Below is a small trained network, with its code and all its weights. Each question gives an input and a class and asks what happens when units are switched off, that is, made to give their printed mean instead of their output.

import numpy as np


def w(rows, s, z=0):
    codes = np.array(rows[::2]) - 128.0
    scale = np.full(codes.shape[1], s)
    scale[-1] = z or s
    return codes * scale


def norm(h):
    return h / np.sqrt((h * h).mean(-1, keepdims=True) + 1e-5)


def f(y):
    return y / 2 * (1 + np.tanh(0.7978845608 * (y + 0.044715 * y**3)))


def log_softmax(a):
    a = a - a.max(-1, keepdims=True)
    return a - np.log(np.exp(a).sum(-1, keepdims=True))


def net(x, mask):
    res = np.array(x, float).reshape(1, 5) / 4 @ E
    u = 0
    for l in range(2):
        y = f(norm(res) @ A[l][:, :-1].T + A[l][:, -1])
        res = res + np.where(mask[u : u + 9], y, B[l][:, -1]) @ B[l][:, :-1]
        u += 9
    return log_softmax(norm(res)[-1] @ U[:, :-1].T + U[:, -1])


A, B = {}, {}
E = w([
[113,155,213,115],'x0',
[33,90,59,78],'x1',
[186,120,209,107],'x2',
[183,37,167,189],'x3',
[97,121,200,255],'x4',
],0.0051)
A[0] = w([
[29,93,2,198,82],'0.n0',
[155,185,22,206,105],'0.n1',
[155,25,226,173,85],'0.n2',
[118,65,158,140,106],'0.n3',
[149,126,101,120,94],'0.n4',
[83,205,226,68,225],'0.n5',
[127,173,102,156,83],'0.n6',
[149,127,78,135,47],'0.n7',
[125,139,67,67,254],'0.n8',
],0.0095,0.0017)
B[0] = w([
[105,50,126,73,236],'0.n0',
[105,151,93,168,172],'0.n1',
[121,121,132,188,255],'0.n2',
[70,180,233,133,155],'0.n3',
[28,152,143,236,129],'0.n4',
[133,131,103,72,233],'0.n5',
[122,163,1,183,130],'0.n6',
[95,180,64,171,128],'0.n7',
[115,140,214,193,215],'0.n8',
],0.0062,0.0051)
A[1] = w([
[112,29,122,149,145],'1.n0',
[137,170,164,57,137],'1.n1',
[247,84,139,125,121],'1.n2',
[242,62,133,169,166],'1.n3',
[158,133,182,175,14],'1.n4',
[69,93,99,179,255],'1.n5',
[229,84,155,156,90],'1.n6',
[101,255,4,174,156],'1.n7',
[160,229,214,4,196],'1.n8',
],0.0079,0.0024)
B[1] = w([
[111,213,113,2,184],'1.n0',
[238,195,116,125,170],'1.n1',
[86,218,152,32,166],'1.n2',
[48,165,168,73,192],'1.n3',
[69,127,172,125,150],'1.n4',
[184,54,78,103,207],'1.n5',
[66,192,186,110,173],'1.n6',
[141,93,150,237,195],'1.n7',
[254,185,52,164,253],'1.n8',
],0.0084,0.0052)
U = w([
[126,74,86,250,28],'0',
[93,206,204,84,86],'1',
[75,53,68,70,251],'2',
[235,209,99,129,148],'3',
[66,101,211,180,84],'4',
],0.015,0.0027)

Each question gives the input, the list of numbers given to net, and the class t.
The units are the neurons (one row each of A and B). Each row of codes is followed by its name. A weight is (code - 128) times the scale printed after its matrix; where a second scale follows, it is the last column's (A, B and U).
mask holds one flag per neuron, layer by layer. A switched-off neuron (its flag False) gives its mean, the last column of its row in B, instead of its output. The means were averaged over made-up inputs and are rounded, as every weight is.
A unit's drop is (log p(t) with every unit on - log p(t) with that unit switched off) / (log p(t) with every unit on - log p(t) with every unit switched off).
The circuit of an input: a set's keep is (log p(t) with only the set's units on - log p(t) with every unit switched off) / (log p(t) with every unit on - log p(t) with every unit switched off). Starting from the 12 units with the biggest drops (on a tie, the unit counted first), units are removed one at a time, each time the one whose removal leaves the highest keep (on an exact tie, the one counted first), for as long as the keep stays at least 0.8.
circuit, biggest first: the units of the circuit, biggest drop first
unit that matters most: the unit with the biggest drop
top k neurons in layer l: the k neurons of layer l with the biggest drops, biggest first
drop when u is switched off: that unit's drop, to one decimal
input [2,-7,5,8,6], class 1: circuit, biggest first -> (1.n2 1.n3)
input [-8,-4,4,0,6], class 1: unit that matters most -> 1.n3
input [-3,5,6,-7,7], class 2: top 2 neurons in layer 0 -> (0.n0 0.n3)
input [4,8,2,1,-3], class 3: top 2 neurons in layer 0 -> (0.n2 0.n8)
input [0,-2,8,3,-6], class 1: top 3 neurons in layer 1 -> (1.n2 1.n3 1.n6)
input [-7,-4,-2,6,8], class 4: top 2 neurons in layer 1 -> (1.n8 1.n3)
input [6,1,-7,-7,6], class 0: top 2 neurons in layer 1 -> (1.n7 1.n0)
input [0,2,-2,-8,2], class 0: drop when 1.n3 is switched off -> 0.1
input [-3,-7,8,2,3], class 1: drop when 0.n6 is switched off -> 0.0
input [-4,-3,3,8,4], class 4: drop when 1.n6 is switched off -> -0.2
input [1,3,-2,6,2], class 2: top 2 neurons in layer 0 -> (0.n8 0.n0)
input [-2,-1,-2,-4,5], class 0: top 2 neurons in layer 0 -> (0.n6 0.n1)
